m =
[[ 0.5  0.0 -0.2 -0.8  0.5 -0.5  0.3  1.0 -0.6 34.6 53.9 56.4 56.0 55.7
  56.3]
 [ 0.6 -0.1 -0.4  0.4  1.6 -0.5  0.1  0.8  1.3  0.4 -0.9  0.4  0.4 42.2
  55.2]
 [-0.3  4.6 52.7 54.8 56.9 54.0 57.2 55.6 56.0 54.1 54.7 55.0 54.1 57.0
  56.1]
 [-0.3 -0.5  0.1 -1.6 -0.4  0.0  0.8  0.5  0.7 11.7 55.1 54.6 56.6 55.0
  57.0]
 [ 0.1 -0.7  0.8  0.3  0.4  0.1 21.9 54.9 55.2 55.5 53.4 54.1 56.6 54.6
  54.3]
 [ 0.1  0.7  1.2  6.1 54.4 54.4 56.5 55.7 55.4 55.4 57.0 54.6 57.2 54.6
  55.5]
 [ 1.1 51.5 55.1 54.9 54.9 57.2 57.8 55.9 55.2 54.9 56.4 55.2 55.5 55.6
  55.5]
 [ 0.5  1.5 -2.3 -1.1  1.2 -2.0  0.1 -1.2 -0.9  0.9 17.7 54.7 54.6 55.0
  54.2]
 [ 0.2 -0.3  0.0  0.3  0.1  0.4  1.5 15.7 56.2 56.9 55.6 56.9 56.8 56.2
  55.1]
 [ 0.0 -0.4 -1.5 -0.5  0.0  1.0 46.4 54.1 56.8 57.7 56.9 54.6 54.8 55.8
  56.7]
 [-0.7  0.3  0.1 41.6 54.6 55.4 55.5 55.0 56.5 56.0 55.1 55.2 55.9 55.2
  56.7]
 [ 0.2  0.7  1.6 -0.2  0.0 -1.5 -0.4 18.7 56.7 54.1 56.4 54.9 54.4 56.7
  54.5]
 [ 1.6  1.4 -0.7  1.0  1.0 -0.7  0.3  0.0  0.7 -0.3  0.8  0.4  7.7 54.4
  56.1]]
The entry just left of the largest entry: 57.2
Give the entry just right of the largest entry.
Answer: 55.9
Give the entry just right of the smallest entry.
Answer: -1.1
Give the entry just right of -1.1.
Answer: 1.2
The entry just left of the centre entry: 57.8
Give the entry just left of 46.4.
Answer: 1.0
The entry just right of 17.7 -> 54.7

X =
[[-44.4  17.4  -2.9  69.1  -9.3 -34.0 -51.3  41.1  64.2  65.6]
 [-42.1  17.0  -3.4  67.0 -10.2 -32.6 -49.7  40.4  61.0  62.7]
 [-38.2  16.1  -4.3  62.8 -11.6 -30.0 -46.6  38.5  55.2  57.5]]
Counting starts at 0.
The entry in row 0 and column 1 is 17.4
Find the entry in the top-right corner.
65.6
Find the top entry of the column that holds the smallest entry.
-51.3
The entry just right of -11.6: -30.0
The entry in row 1 and column 0: -42.1
The entry directly above -32.6 is -34.0
Find the entry at row 0, column 0.
-44.4
Find the entry directly below the smallest entry.
-49.7
The entry just left of 55.2 is 38.5
Find the entry just left of 62.7.
61.0
Find the entry just right of the smallest entry.
41.1
Find the entry just right of the largest entry.
-9.3
The bottom-right entry is 57.5
The entry directly below 17.4 is 17.0
The entry at row 2, column 0: -38.2
The entry just left of -4.3: 16.1
The top entry of the column that holds the largest entry is 69.1
The entry just right of 17.4 -> -2.9
Find the entry just right of -30.0.
-46.6
